Below are the code and all the weights of a small trained network. Each question names an input and a class and asks about switching units off, where a switched-off unit gives its printed mean instead of its output.

import numpy as np


def w(rows, s, z=0):
    codes = np.array(rows[::2]) - 128.0
    scale = np.full(codes.shape[1], s)
    scale[-1] = z or s
    return codes * scale


def f(y):
    return y / 2 * (1 + np.tanh(0.7978845608 * (y + 0.044715 * y**3)))


def log_softmax(a):
    a = a - a.max(-1, keepdims=True)
    return a - np.log(np.exp(a).sum(-1, keepdims=True))


def net(x, mask):
    res = np.array(x, float).reshape(1, 7) / 4 @ E
    y = f(res @ A[0][:, :-1].T + A[0][:, -1])
    res = res + np.where(mask, y, B[0][:, -1]) @ B[0][:, :-1]
    return log_softmax(res[-1] @ U[:, :-1].T + U[:, -1])


A, B = {}, {}
E = w([
[93,165,143,62,178,59,109,81,126,185],'x0',
[113,151,139,78,172,63,127,103,118,150],'x1',
[139,88,84,64,215,131,137,125,83,92],'x2',
[19,104,140,127,147,114,2,59,189,176],'x3',
[143,191,153,120,127,70,158,124,109,154],'x4',
[89,133,165,184,74,118,81,120,180,175],'x5',
[113,14,51,123,155,215,95,146,112,68],'x6',
],0.0071)
A[0] = w([
[192,164,148,211,41,137,181,160,137,121,251],'N0',
[128,168,129,52,204,75,164,114,79,144,180],'N1',
[57,148,176,154,114,95,46,64,190,201,250],'N2',
[145,155,113,76,156,83,150,118,92,150,113],'N3',
[116,1,79,132,158,198,90,146,121,77,218],'N4',
[60,149,168,129,105,95,72,81,186,208,229],'N5',
],0.0071,0.0014)
B[0] = w([
[149,165,197,214,35,188,178,225,70,94,214],'N0',
[242,187,146,2,232,19,169,15,111,113,217],'N1',
[12,165,175,200,126,70,11,118,232,207,251],'N2',
[178,189,148,83,160,71,153,85,113,87,176],'N3',
[48,12,20,116,189,244,75,34,140,71,254],'N4',
[35,226,166,169,142,39,66,146,194,230,234],'N5',
],0.0055,0.0083)
U = w([
[94,2,20,134,152,217,102,95,121,64,131],'0',
[214,155,141,42,175,49,173,80,92,123,17],'1',
[39,147,158,174,126,76,50,121,193,211,84],'2',
[173,137,170,212,35,165,204,225,83,96,255],'3',
],0.0071,0.00073)

Each question gives the input, the list of numbers given to net, and the class t.
The units are the neurons (one row each of A and B). Each row of codes is followed by its name. A weight is (code - 128) times the scale printed after its matrix; where a second scale follows, it is the last column's (A, B and U).
mask holds one flag per neuron, in row order. A switched-off neuron (its flag False) gives its mean, the last column of its row in B, instead of its output. The means were averaged over made-up inputs and are rounded, as every weight is.
A unit's drop is (log p(t) with every unit on - log p(t) with that unit switched off) / (log p(t) with every unit on - log p(t) with every unit switched off).
The circuit of an input: a set's keep is (log p(t) with only the set's units on - log p(t) with every unit switched off) / (log p(t) with every unit on - log p(t) with every unit switched off). Starting from all 6 units, units are removed one at a time, each time the one whose removal leaves the highest keep (on an exact tie, the one counted first), for as long as the keep stays at least 0.8.
circuit, biggest first: the units of the circuit, biggest drop first
most important unit: the unit with the biggest drop
k most important neurons: the k neurons with the biggest drops, biggest first
drop when u is switched off: that unit's drop, to one decimal
input [4,2,8,4,-7,-5,-1], class 1: 2 most important neurons : (N1; N3)
input [1,-1,1,-7,3,6,-8], class 3: most important unit : N0
input [0,-5,-1,1,-6,-5,-6], class 3: circuit, biggest first : (N4; N2; N1)
input [-7,-4,-2,4,7,-1,-2], class 3: circuit, biggest first : (N0; N4)
input [2,8,0,1,-2,-2,-5], class 1: 3 most important neurons : (N1; N3; N4)
input [8,1,-2,-6,-6,3,-4], class 1: 2 most important neurons : (N2; N1)
input [-5,3,-8,-3,0,8,-1], class 3: 2 most important neurons : (N0; N4)
input [1,-7,-1,3,3,-6,1], class 0: 2 most important neurons : (N5; N2)
input [-2,0,1,0,-6,5,1], class 0: drop when N5 is switched off : 0.1
input [-5,-7,-7,-2,5,8,-5], class 3: drop when N2 is switched off : 0.0
input [-7,-8,8,5,4,-2,-8], class 3: drop when N5 is switched off : 0.1
input [2,0,-6,-7,-4,7,-6], class 3: drop when N0 is switched off : 0.8
